Below is a small trained network, with its code and all its weights. Each question gives an input and a class and asks what happens when units are switched off, that is, made to give their printed mean instead of their output.

import numpy as np


def w(rows, s, z=0):
    codes = np.array(rows[::2]) - 128.0
    scale = np.full(codes.shape[1], s)
    scale[-1] = z or s
    return codes * scale


def f(y):
    return np.maximum(y, 0)


def log_softmax(a):
    a = a - a.max(-1, keepdims=True)
    return a - np.log(np.exp(a).sum(-1, keepdims=True))


def net(x, mask):
    res = np.array(x, float).reshape(1, 5) / 4 @ E
    y = f(res @ A[0][:, :-1].T + A[0][:, -1])
    res = res + np.where(mask, y, B[0][:, -1]) @ B[0][:, :-1]
    return log_softmax(res[-1] @ U[:, :-1].T + U[:, -1])


A, B = {}, {}
E = w([
[47,3,29],'x0',
[129,137,122],'x1',
[124,130,127],'x2',
[183,213,12],'x3',
[128,132,128],'x4',
],0.0073)
A[0] = w([
[169,242,211,132],'n1',
[184,153,2,2],'n2',
[225,235,245,57],'n3',
[152,240,59,88],'n4',
[188,222,17,38],'n5',
[95,110,232,241],'n6',
],0.0076,0.0037)
B[0] = w([
[93,39,45,243],'n1',
[31,140,218,187],'n2',
[2,35,31,254],'n3',
[167,172,223,210],'n4',
[112,179,248,217],'n5',
[248,248,202,225],'n6',
],0.0076,0.0071)
U = w([
[22,57,59,68],'0',
[191,202,109,239],'1',
[153,196,254,2],'2',
],0.0095,0.0065)

Each question gives the input, the list of numbers given to net, and the class t.
The units are the neurons (one row each of A and B). Each row of codes is followed by its name. A weight is (code - 128) times the scale printed after its matrix; where a second scale follows, it is the last column's (A, B and U).
mask holds one flag per neuron, in row order. A switched-off neuron (its flag False) gives its mean, the last column of its row in B, instead of its output. The means were averaged over made-up inputs and are rounded, as every weight is.
A unit's drop is (log p(t) with every unit on - log p(t) with that unit switched off) / (log p(t) with every unit on - log p(t) with every unit switched off).
The circuit of an input: a set's keep is (log p(t) with only the set's units on - log p(t) with every unit switched off) / (log p(t) with every unit on - log p(t) with every unit switched off). Starting from all 6 units, units are removed one at a time, each time the one whose removal leaves the highest keep (on an exact tie, the one counted first), for as long as the keep stays at least 0.8.
units of the circuit, in order: the units of the circuit, biggest drop first
unit that matters most: the unit with the biggest drop
top k neurons: the k neurons with the biggest drops, biggest first
drop of u: that unit's drop, to one decimal
input [-4,-3,-4,0,4], class 0: units of the circuit, in order : [n3, n1]
input [-7,-5,-4,4,8], class 0: unit that matters most : n3
input [6,-8,-6,-2,-2], class 1: top 2 neurons : [n3, n1]
input [-3,-8,7,-4,6], class 1: top 2 neurons : [n6, n5]
input [3,-1,-6,5,5], class 2: units of the circuit, in order : [n3, n1, n2]
input [2,2,-2,-7,1], class 2: top 3 neurons : [n6, n3, n1]
input [1,-5,-5,-2,5], class 1: top 4 neurons : [n3, n5, n2, n4]
input [5,-8,-4,-2,6], class 1: top 3 neurons : [n3, n1, n2]
input [-5,-8,-8,-7,-3], class 1: top 2 neurons : [n6, n5]
input [1,-6,1,-2,-8], class 1: top 4 neurons : [n3, n5, n2, n4]
input [-7,2,0,6,-1], class 0: top 3 neurons : [n3, n1, n6]
input [-4,-4,2,6,7], class 2: top 2 neurons : [n5, n4]
input [4,-6,6,0,-7], class 1: top 3 neurons : [n3, n1, n2]
input [2,-8,4,-3,5], class 1: top 4 neurons : [n3, n5, n2, n4]
input [-7,0,7,0,-8], class 0: drop of n1 : 0.1
input [2,5,-5,-7,4], class 2: drop of n1 : 0.2
input [-5,-8,-7,-5,0], class 1: drop of n3 : 0.0
